Known rows, with every way that one mark hangs from another
[j_585 [j_947 [j_647 [j_330 j_798]] [j_774 [j_637 j_698]]]]: [ -1.5   4.5  -7.3 -15.9  42.5  22.1  -3.6  25.3 -17.7  -1.0   8.4   6.9
   7.6 -15.4  -0.4  13.0  19.4  20.5  46.6   6.2 -11.7  -8.5  20.8 -42.8
  20.5   1.2  -7.7  -1.6  36.8  24.7  -4.3   1.0 -35.1 -40.3 -14.7 -39.9
   1.0 -15.5   4.3  -1.4 -20.9]
[j_330 [j_637 [j_698 [j_703 j_908]]] j_947]: [  0.5  11.3 -15.2 -39.4  20.1   6.2   6.7  49.8 -30.2  11.2   4.9   9.8
  37.5  -4.5 -15.6   5.6  33.8  24.5  16.5  -7.2   7.7  -8.8  46.8 -17.7
  32.5 -23.6   5.0  -6.2  11.7  40.0   0.1  19.7 -41.5 -27.7   0.9  -5.7
 -18.2 -14.9  20.9  -8.6  -6.0]
[j_798 [j_703 [j_698 j_637]]]: [ 12.7  18.1  -9.5   6.5  11.1   8.8   1.0  35.9  -9.8  -5.1  -3.7  -7.3
  -8.5  -8.2  -1.1  15.5   5.3  16.1  16.1   2.6  -6.5 -18.4  19.5   0.8
   4.9 -10.2  -5.2 -13.4   2.5   3.3   0.8  -1.0 -25.6 -42.2 -15.1 -22.8
  -4.4 -20.5  12.6  -6.0 -17.2]
[j_637 [j_698 [j_585 j_947] j_703 j_798]]: [  8.9  12.1 -12.4 -12.4  43.6 -15.0 -12.5  53.3  -8.7  -2.5  31.1  30.5
  41.4 -15.4   2.7   9.5  20.9  32.4  10.4  -4.2 -20.9   2.9  11.3 -57.2
  24.0  -8.0  -2.4  11.5  30.1  31.6  -5.9  38.0 -15.0 -39.6  -6.9 -18.2
 -10.5   1.2  11.3 -17.7  -8.1]
[j_698 j_585 j_703 j_798]: [  2.5  18.3 -19.2  -6.1  33.7  -5.5 -25.2  42.4  -5.7  -3.8  30.9  17.4
  27.4 -15.7   4.2   4.2  13.3  24.8  10.0   0.6 -14.1 -11.8  10.1 -52.7
   4.9 -20.6  -7.8  -2.0   8.5  20.3 -13.3  28.1  -8.5 -35.1 -18.0 -10.3
  -1.8 -10.7   8.9 -11.4  -7.3]
[j_585 [j_947 [j_647 j_330 [j_908 j_698]] j_774]]: [ 14.0  18.0  -5.8  -6.1  36.7  24.3  -4.0  37.1  -9.3  13.1  24.7   0.6
   9.0 -16.2  -3.6  10.7  25.9  21.5  45.9   2.9 -15.0  -9.4  12.6 -52.3
   1.7  14.6 -27.1   5.7  24.6   4.7  -2.1   1.5 -23.8 -45.5  -8.6 -23.9
  18.9 -26.2  -2.5   9.1  -3.9]
[j_798 [j_703 [j_908 j_330 [j_698 j_585 j_637]]]]: [ 20.4  13.7 -21.9 -12.7  31.6   4.6   6.6  45.0 -15.0   6.6  13.1 -17.8
   8.3  -4.2  -2.2  15.1  10.7  22.4   9.4  -9.2  -6.1   0.5  24.0 -20.7
  10.5 -12.2 -11.3  -7.9 -16.3   8.7  13.9  -0.9 -34.7 -46.0  -8.1  -8.9
  -4.8 -19.6  -1.6 -18.3  -8.7]
[j_585 [j_947 [j_647 j_908] [j_774 j_637]]]: [ -1.6  16.8  -7.4  -9.8  27.6  32.1 -12.3  27.7  -7.2   1.4  14.3  -6.2
   2.1 -20.7  -3.8  20.3  22.0  23.8  56.1  16.6 -33.4  -9.3  16.1 -47.2
  -0.4  17.7 -14.6   3.1  43.9   5.2 -13.8  -1.5 -20.7 -40.8 -15.7 -31.1
  11.2 -24.5   6.9   4.9  -6.2]
[j_585 [j_947 [j_647 j_908] [j_774 [j_637 j_698]]]]: [  8.1  17.6  -6.5 -16.8  33.6  19.6  -3.0  36.1 -11.8   0.2  20.4  -0.9
  12.5 -21.8  -6.9  21.7  28.2  30.4  53.6  11.2 -33.2  -4.2  14.4 -43.5
  13.0  19.9 -12.7   9.5  49.6  14.0  -8.0   3.5 -26.1 -43.2  -7.1 -30.0
   9.4 -15.3   7.1   3.8  -4.2]
[j_947 j_585 j_647 j_774]: [ 11.2   4.6 -12.7  -1.5   7.8  30.9 -15.4  31.3  -0.6  -5.1  34.6   1.3
   7.0 -21.1   4.5  -3.1  36.5  11.6  43.6  12.9 -24.5 -21.3  13.4 -26.7
   5.3  -1.3  -6.0   0.4  27.4  15.1 -13.7   9.0 -16.2 -34.7   8.3 -13.5
  22.9 -24.5 -12.5   6.2   6.0]
[j_637 [j_698 [j_703 j_908]]]: [  5.4  15.1 -15.4 -10.5  25.8   7.4  11.7  47.3 -18.1  12.0  14.8  -0.9
  27.8  -5.0 -13.8   0.7  28.0  23.3   6.6 -14.7  -4.8  -8.0  33.7 -23.1
  17.0 -10.6  -5.1  -5.6  19.8  28.3  -1.5  12.7 -20.0 -20.8  -2.6 -13.4
  -9.5 -10.3   4.4 -13.1  -7.4]
[j_908 [j_330 j_637 j_647 j_798 j_947] [j_698 j_585]]: [ -3.9  -0.5 -17.7 -57.6  32.5   0.1   8.0  27.7 -46.4  -6.4   5.6   0.2
  41.0 -10.4   3.0   1.8  -2.4  16.6  38.3 -10.0  23.8   2.4  27.5 -20.9
  42.5 -39.7 -15.3   1.2 -29.7  26.7  30.3  39.7 -50.0 -35.8 -25.5 -14.1
  -4.0 -18.7   4.4 -13.6 -20.5]
[j_703 [j_908 [j_330 j_947] j_798]]: [-13.5   6.7  -5.3 -15.2  31.7  30.5  -6.6  17.2 -26.0   3.7 -22.8 -16.5
  13.3   6.6  -6.6  -7.1   6.1  10.8  26.6  -3.7   2.4   3.2  42.0 -23.6
  15.1 -10.4   1.3 -13.1  -0.7   3.2 -17.4   8.4 -35.9 -19.4  -7.3 -15.6
   6.6 -36.2  -0.2 -17.8  -9.8]
[j_908 [j_698 [j_585 j_947] j_637 j_703 j_798]]: [ 17.3  29.7  -7.1 -10.5  41.9 -15.1 -24.6  62.8   0.6 -11.1  37.3  34.5
  36.9 -13.3   4.0   8.8  11.0  41.0  15.8  -4.3 -27.4   7.0   6.7 -58.2
  19.0  -4.1  -8.4  16.9  10.9  20.7  -6.0  30.7 -25.5 -51.3 -17.4 -17.9
  -8.9  -0.4  17.1 -17.1 -11.5]
[j_908 [j_798 j_637 j_703]]: [  1.1  35.8 -10.6  11.1  25.7   9.5  -3.0  15.8 -18.2  -5.2  -7.4  -9.6
 -10.6  -0.8   1.0  11.8  11.0  11.4  23.6   8.7 -10.5 -22.7  15.5 -20.8
   8.8  -3.4  -8.0 -13.2  16.2  -1.0   4.2 -20.9 -28.8 -38.9 -10.3 -23.5
   7.1 -29.8   9.8  -8.9 -22.5]
[j_798 [j_703 [j_698 j_585 j_637] j_908]]: [ 19.9   8.9 -19.9   8.9   8.2  17.3   3.5  41.3 -12.3  10.5  -2.2 -18.7
  -5.0 -11.5  -4.2  24.3  10.2  27.5   3.2   0.7 -15.0 -16.3  17.7  -5.0
   6.1 -18.0   1.7 -10.7  -1.0  10.8   4.8  -8.4 -26.5 -39.8 -13.5 -19.2
  -4.8 -16.5   5.8 -17.5  -5.2]
[j_947 j_585 [j_647 [j_330 j_798]] j_774]: [  9.7  -1.5 -15.1  -4.5  28.1  30.7 -14.7  23.1 -13.8  -3.1  24.5   2.7
   2.4 -19.9   2.5  -5.9  28.6   7.5  42.7  13.2  -3.1 -25.2  16.0 -34.5
   7.2 -16.8 -11.6 -11.3  18.1  18.1  -7.0  -1.9 -22.8 -32.7  -1.1 -23.5
  21.0 -23.8 -10.4   8.0 -11.8]
[j_330 [j_637 j_698] [j_647 [j_585 [j_947 j_774]]] j_798]: [  1.6  -7.6  -5.5 -27.3  32.2   3.4  19.2  33.8 -23.9  -8.9  10.5  28.2
  36.1 -13.6  -1.1  15.2  27.2  24.6  35.3   4.2   3.6   0.5  13.8 -25.0
  38.8 -26.2  -4.4  10.0  46.5  46.6  33.3  27.8 -18.9 -21.4  -3.7 -49.4
  -6.6  -2.3  15.8  -6.0 -19.2]
[j_647 j_585 [j_908 [j_330 [j_637 j_698]] j_798]]: [ 26.9  19.0  -2.9 -17.5  60.5 -11.9   1.6  32.5 -34.8  -5.8  14.8   0.4
  22.9   8.5 -11.3  12.9  20.4  34.5  38.5  -6.4   3.9   9.6   7.6 -36.8
  30.9  -1.9 -22.3  10.9  25.8  -0.5   6.3  12.8 -41.0 -36.0   0.3 -23.3
   9.7 -15.7   8.3  -9.4 -10.3]
[j_647 j_330 [j_908 j_698] j_947]: [ 15.3  42.7  -8.5  -5.1  35.8  14.8   8.7  30.4 -24.8  36.1  15.3  -8.6
   6.4   3.7 -13.9  10.4  14.6  22.6  21.1  -6.5   4.8  -3.6  13.4 -52.1
   6.7  -0.1 -37.5  -4.7  -4.8 -15.3   3.0   1.0 -31.0 -39.0 -31.5 -21.3
  15.9 -30.3   2.0   2.2 -19.9]
[j_774 j_585 [j_637 [j_698 j_798]]]: [ -1.1  26.2 -12.2 -23.5  31.4  -5.3  -2.2  35.9 -24.0  -4.2  28.6 -11.2
  20.5   6.7   3.8  19.6   7.2  35.9  30.5   1.5 -23.4   4.3   5.3 -31.6
  37.8  -7.7   8.6  -1.3  27.7   5.4 -17.0  23.6 -30.1 -31.7 -27.5 -29.3
  -7.0  -5.1  16.8 -17.6 -13.1]
[j_585 [j_947 [j_647 [j_330 [j_798 [j_703 j_908]]]] j_774]]: [ -2.0   1.1 -15.9   1.3  35.0  43.8  -1.5  25.6  -8.5  11.0   2.7   1.3
  -7.2 -20.0  -3.0  12.1  24.0   6.9  29.7  11.4 -12.6 -19.2  28.0 -45.4
  -6.1  -5.7  -7.9 -16.0  27.1  24.4   1.5 -20.3 -12.1 -34.3  -5.6 -34.1
   6.0 -23.7   0.2  -1.6 -16.0]
[j_637 [j_698 j_585 [j_703 j_908] j_798]]: [ 13.3  16.5 -18.0 -14.4  35.7  -8.2  -4.6  54.6 -13.5   5.0  28.5  12.6
  39.3 -12.9  -8.3   8.0  26.7  36.4  -2.1  -9.7 -16.8  -2.4  16.3 -42.2
  20.4 -18.9   0.3   2.0  21.1  34.8  -4.9  23.1 -13.2 -29.0  -4.6 -10.8
  -6.7   0.3   6.4 -17.8   0.6]
[j_585 [j_947 [j_647 [j_330 j_637 j_798] j_908] j_774]]: [  3.7   9.8  -8.5 -19.5  44.6  24.3  -4.7  23.9 -20.9   8.4  11.8  11.5
   6.5 -16.9  -8.4  16.0  24.2  21.6  44.4  13.7  -2.1 -14.4  17.0 -49.9
   6.7  -5.9 -23.9   0.3  30.2  16.0   5.7  -5.8 -22.8 -39.1 -14.3 -35.5
   3.7 -18.4   8.9   5.4 -13.0]
[j_330 [j_637 j_698] [j_647 j_908] [j_798 j_703] j_947]: [  2.5  18.0 -23.1 -61.7  34.6  -0.3  25.5  36.1 -51.2  -8.1  -1.0  10.2
  32.1 -28.9 -20.0  20.2  14.5  16.6  37.3  13.1  12.4 -13.3  33.5 -12.4
  30.8 -37.7  -9.6 -14.7   6.4  34.0  33.6   9.4 -30.9 -30.4  -5.9 -20.5
  -5.8 -14.0  29.7   7.2 -24.7]
[j_774 j_585 [j_637 [j_698 j_703]]]: [  1.9  21.5 -24.1 -13.0  29.8  -1.1   2.5  43.5 -30.4   4.5  35.8 -16.9
  22.2   0.4   2.6  15.3   9.2  29.5  38.7  -4.3 -15.7  -6.7  15.5 -33.2
  33.6  -3.9   2.1  -3.0  16.2  12.2 -12.3  17.3 -39.5 -32.0 -26.2 -20.7
  -7.6  -6.4  17.1 -18.1 -19.2]
[j_703 [j_798 j_637] [j_908 [j_330 j_647 j_947] j_698]]: [-16.6  15.1  -5.0 -38.7   9.2  31.2   9.8  31.9 -24.3  -5.3 -28.0 -22.6
  25.6   6.1  -5.3  -3.9  -3.0  15.1  19.2  -3.2  -3.2  -8.9  34.6  -8.8
  22.1 -16.9   0.9 -16.2   9.5  19.1   7.1  14.4 -33.2 -18.0 -33.5 -24.0
   5.6 -42.0  -1.7  -7.4  -3.1]
[j_774 [j_585 [j_947 j_647]] [j_637 [j_698 [j_798 j_703]]]]: [  1.9  28.7 -17.7 -19.2  36.1   8.9  -8.8  45.4 -18.5  -9.4  38.0  -0.1
  12.2  -9.5   5.4  29.3   9.8  31.6  42.7   8.8 -50.9   1.4   4.5 -51.4
  28.0   9.6  13.0   2.4  41.3  10.5 -16.8   9.5 -27.2 -46.7 -20.4 -29.3
  -5.4  -5.5  17.0 -19.0 -12.8]
[j_637 [j_698 [j_585 [j_947 j_774]] [j_703 j_908] j_798]]: [ 12.3   3.6 -11.4  -3.4  39.4  -2.5  -8.4  56.7  -3.1   4.7  27.5  22.8
  41.6 -19.8  -2.2  12.6  35.9  35.6   8.0  -0.2 -21.6   1.9  15.0 -54.9
  17.2  -7.1   2.3   8.1  41.1  46.8  -4.3  23.0  -7.4 -33.2   2.3 -21.5
  -2.0   5.1  11.3 -15.3   0.9]
[j_647 j_330 [j_908 j_698]]: [ 16.0  28.2  -9.7 -14.4  39.5   5.4   8.9  32.3 -26.7  20.0  12.9 -18.2
   9.3   2.9 -11.4   7.6  12.7  22.8  24.2  -9.9  11.7  -8.5  16.9 -34.3
   7.8  -7.2 -34.1  -8.4  -3.3 -12.7   3.2   5.7 -32.9 -37.4 -21.2 -16.0
   8.0 -30.4   0.1   6.3 -14.5]
[j_908 [j_330 j_647] [j_698 j_703] j_798]: [ -1.6  26.6  -6.2  -6.5  42.0  -0.4   0.3  34.6 -32.6 -21.3  15.0   2.2
  38.2  -8.1  -4.1 -14.0  -5.7  11.9  43.9 -22.8   5.3   2.1  20.8 -31.4
  17.2  -2.3 -23.5   3.4 -11.9  14.0   6.0  22.4 -37.6 -29.6 -18.6 -12.1
  14.8 -20.7   1.0 -14.9 -20.7]
[j_947 [j_647 j_908] [j_774 j_585 [j_637 j_698]]]: [ 20.3  28.1 -21.3 -20.6  29.8  12.8   0.8  40.0 -24.4   4.3  49.5 -21.6
  11.9 -19.6  -3.8  24.8  24.7  37.7  62.6  12.7 -32.9 -12.3  -0.9 -35.9
  23.2  12.6 -10.5   6.9  30.3   6.2  -9.5  -1.7 -30.1 -41.3 -12.2 -21.6
  23.3  -9.5   7.1   3.7   2.9]

Rows
[  7.0  14.6 -15.3  -6.8  28.6  19.3  14.6  34.0 -18.3   8.4   3.2 -26.7
   1.7   3.1  -6.0   6.5  14.8   8.2  11.1 -14.8   1.1  -4.4  34.3 -19.9
   2.4  -7.7 -15.0 -19.2  -5.6   8.1   9.5  -4.6 -23.9 -35.4  -9.0 -11.0
  -1.6 -25.6  -4.0 -12.6 -15.3]
[j_798 [j_703 [j_908 j_330 j_698]]]
[ -4.1  21.0 -16.1  -6.1  22.4  35.4  -0.8  36.0  -8.8   3.1   0.7   2.3
  14.6   0.0 -14.5  -1.8   7.2  21.5   2.6  -1.6 -13.6 -23.4  30.1 -34.5
   0.7 -15.3  -3.7 -15.5  20.0  24.9 -19.8   2.0 -10.2 -17.5 -23.1 -21.4
  -3.2 -21.4   2.8  -9.1  -2.3]
[j_698 [j_703 j_798 j_908]]
[ -3.0  23.2 -16.2  -2.8  25.9 -11.9 -28.2  41.7  -6.3  -2.9  20.5   7.0
  21.9 -12.1   9.0   7.7  17.8  24.3   9.8   6.0 -15.0 -17.9   8.5 -45.8
   6.6 -18.5  -6.2  -5.2  19.8  18.7  -2.4  17.5 -12.5 -35.8 -25.3 -14.9
  -3.7 -16.1  13.4 -11.3 -12.4]
[j_698 j_585 j_703 [j_798 j_637]]
[ 24.6  45.0 -17.2  11.3  32.4  14.5   1.5  47.4 -17.5  28.2  53.9  -3.9
  17.9 -11.8  -5.1  12.7  26.0  28.6  42.2   5.7 -14.8  -9.2   1.4 -66.4
   7.8  13.0 -31.5   5.0   6.5   5.9  -0.1   0.0 -14.8 -39.6 -23.8 -19.6
  33.1  -6.2  15.9   0.8 -14.8]
[j_647 [j_908 [j_698 j_703]] [j_947 [j_774 j_585]]]
[ 14.3  12.1 -14.8 -14.3  40.4 -11.1  -1.6  44.0  -8.0  -1.5  22.7  21.0
  23.4 -14.0   4.8  22.4  19.8  27.9   6.5   3.3 -23.7   2.0   7.8 -45.8
  22.8  -9.4   0.4   4.9  27.7  22.9   3.3  25.2 -13.9 -48.0  -0.4 -21.0
  -8.9  -4.5   8.0 -15.3  -7.8]
[j_637 [j_698 [j_585 j_947] [j_798 j_703]]]
[ -3.0  18.2   2.1   6.1  -3.7  41.3   6.3  22.0 -14.1   5.9 -35.3 -27.7
  -6.6  14.1  -8.7   9.3   3.0  28.3  -2.8  -0.5 -13.9 -28.7  18.5  -0.3
  12.4 -12.9   3.4 -16.4  34.9  12.1  -7.7  -9.9 -19.2 -17.9 -40.4 -39.6
   0.2 -26.7   0.0 -12.4  -1.2]
[j_703 j_698 [j_798 j_637] j_908]
[  9.8  14.9  -6.7   3.1  14.8  17.8  -1.2  29.5 -10.5   9.9  19.3   1.6
  12.9  -7.0  -1.2  11.2  35.3  20.4  34.8  11.6 -16.1  -3.0  15.1 -35.0
  23.1   2.3  -4.1  -0.7  34.3  18.7  -8.9  10.0 -31.8 -36.2  -9.3 -28.9
  14.8 -14.1   5.7  -2.9 -15.8]
[j_647 [j_947 j_585 [j_774 [j_637 j_698]]]]
[ 20.8  11.9 -22.7 -27.2  36.4  10.3   2.4  35.7 -35.0  -5.6  27.5  10.9
   9.1 -13.8  -9.5   8.7  27.9  15.3  28.6   1.4  -1.9 -21.7  20.0 -27.2
  26.2 -26.0  -8.1  -9.6  13.3  24.0  10.2  -5.4 -42.0 -44.1   1.2 -15.0
  -5.1 -13.9  -0.9  -3.4 -16.6]
[j_947 j_585 [j_647 [j_330 [j_637 j_698] [j_798 j_703]]]]
[  5.6   6.8  -4.7   6.5   9.3  21.2  -7.5  31.7 -12.1  10.5  -4.4 -15.5
   9.9  -2.5  -3.5  12.9  11.9  33.9  -3.3  -7.0 -16.4  -8.1  10.7 -20.4
  10.2 -21.8   3.4  -5.0  16.9  12.8 -11.0  14.1 -11.0 -24.2 -25.4 -24.6
   0.7 -11.9  -0.7 -20.8   2.5]
[j_703 [j_698 j_585 j_798] j_908]
[ 12.3   3.2  -5.6   4.2  38.9  17.2  -8.7  45.7   0.9 -10.7  16.4  18.2
  19.2  -4.6   3.7  13.9  23.3  28.9  35.2   8.6 -24.1  -8.9  12.2 -53.4
  19.2   7.3   1.6   2.5  61.0  34.7 -16.1  17.0 -22.4 -36.5  -8.2 -40.8
   6.8 -11.8  13.7  -0.8 -12.8]
[j_647 [j_585 [j_947 [j_774 [j_637 [j_698 [j_703 j_798]]]]]]]
[ 13.0  14.0 -19.7 -13.8  44.1  -4.9   3.9  24.4 -30.4  -1.3   9.4 -21.5
   2.6  -2.1  11.0   9.4   3.9  12.9  21.1  -7.3  10.5 -10.6  15.7 -30.9
  22.0 -18.5 -25.8 -11.1 -15.6   8.7  32.0  -0.1 -36.7 -49.8 -25.2 -18.9
   0.7 -16.0  -2.1 -15.5 -34.1]
[j_908 [j_330 [j_798 j_637 j_703]] [j_698 j_585]]
[ -7.5  -5.0  -4.0  -9.4  24.7   7.3  11.0  30.2 -14.6  -7.7  -1.8   8.3
  22.8 -14.9   9.8   9.6  24.3  15.1  36.6  11.8  -6.5  -6.3  12.4 -24.2
  28.1 -15.5  -2.9   0.4  56.2  33.5  33.4  18.3  -9.9 -16.5 -10.4 -54.7
   5.0 -15.8  11.2  -3.0 -27.5]
[j_330 [j_647 [j_585 [j_947 j_774]]] [j_798 [j_637 j_698]]]
[ -1.8 -13.3 -12.2 -10.0  17.1  22.1 -13.3  27.9 -12.7  10.1   0.3  -5.9
  11.9  -7.8   8.1  -5.1  28.2   0.0  36.6  15.1  16.0 -16.9  33.5 -23.9
  10.7 -20.6   0.0 -20.7   6.5  12.0 -15.3  19.7 -35.2 -31.0   2.2 -14.2
  14.4 -41.7   2.6  12.0 -11.3]
[j_647 [j_330 [j_947 j_585 j_774]]]
[ 16.7   7.1 -10.9  -5.2  27.3  11.7  -7.0  42.0 -11.0 -20.1  22.1   6.6
  24.6 -11.9  -3.4   5.3  27.1  25.7  36.7  12.0 -15.6 -19.1  16.1 -31.0
  22.8  -4.1   1.4  -6.6  43.9  38.8 -19.5  10.5 -32.8 -36.8  -4.5 -24.2
  11.2  -7.3   9.5   4.7  -8.1]
[j_947 j_585 [j_774 [j_637 [j_698 [j_703 j_798]]]]]
[ 13.3  30.8  -1.0 -22.9  45.6 -18.6 -10.5  47.0  -6.7 -24.7  16.5   8.7
  17.1   0.0   1.0   3.8   4.1  20.4  17.8  -7.0  -4.0  10.4  17.9 -24.1
  12.0  -5.9 -14.7  -6.2  -5.6   4.6   2.5  17.3 -27.7 -50.3 -13.4 -15.1
  -4.6 -15.0  11.3  -7.9 -18.3]
[j_908 j_330 [j_698 j_637 [j_798 j_703]]]
[ 33.5  24.7 -17.6  14.4  48.1  22.3 -13.9  33.6 -12.1  -0.2  31.5  -1.9
  -8.5 -23.5  -5.4  15.9  29.8  18.7  53.4  15.6 -16.7 -25.2  -0.9 -51.9
  -8.1   7.7 -22.3  -6.3  24.8   1.0  -6.8 -26.2 -22.9 -46.8  10.2 -19.6
  43.6 -32.4  -0.1  17.1  -3.6]
[j_947 [j_647 j_330 j_585 [j_908 [j_798 j_703]]] j_774]
[  4.7  11.5  -7.6  13.0   7.9  29.0  -6.8  23.6  -0.5  16.8  19.0   6.4
   6.3  -7.2   3.6   1.4  34.1   9.3  27.2  15.2 -11.1  -9.6  15.1 -38.6
   7.3  -3.0 -10.1  -3.1  23.0  10.9  -8.6  11.7 -13.5 -30.3  -7.2 -26.1
  20.5 -22.8  -1.3  -1.0 -10.7]
[j_647 [j_947 j_585 j_774]]
[ -3.4 -12.7  -5.7   6.9  47.3  25.2 -10.8  18.9 -10.5   4.8  -4.6  -1.0
  -3.8   0.8   9.9  13.1  17.0  13.7  39.9  11.6   5.0  -7.2  18.8 -51.9
  11.0 -12.4  -7.8 -14.4  39.8  14.2  -4.0   4.2 -27.3 -30.1 -19.4 -53.1
   3.6 -25.4  10.8  -0.4 -36.9]
[j_647 [j_330 j_798] [j_585 [j_947 [j_774 j_637]]]]
[ 10.7  22.4   2.5  -6.9  11.0  20.2  -3.3  30.2  -6.8 -14.5 -14.0   6.7
   3.0   5.3  -5.5   6.5 -11.8  33.7  10.0   3.5 -12.7 -18.7   9.5  -1.8
  19.8 -11.9  -1.3  -2.4  14.6   6.2 -18.1  13.4 -27.4 -33.3 -34.0 -36.5
  -1.5 -18.3   5.7  -6.7  -1.4]
[j_703 [j_698 j_637] j_798]
[  3.3   1.6 -13.1 -31.2  19.4  10.9   3.2  43.2 -21.7  -5.2   7.5 -10.3
  31.0 -27.0  -3.3  16.7  26.8  20.5  62.1  18.5  -8.7  -5.0  21.1 -21.4
  19.8  -9.0  -0.4  -6.9  35.9  21.2   3.4  25.7 -29.1 -24.6  -0.8 -25.7
  25.0 -32.4  19.2  19.4  -8.6]
[j_330 [j_647 j_585 j_908] [j_947 [j_774 [j_637 j_698]]]]
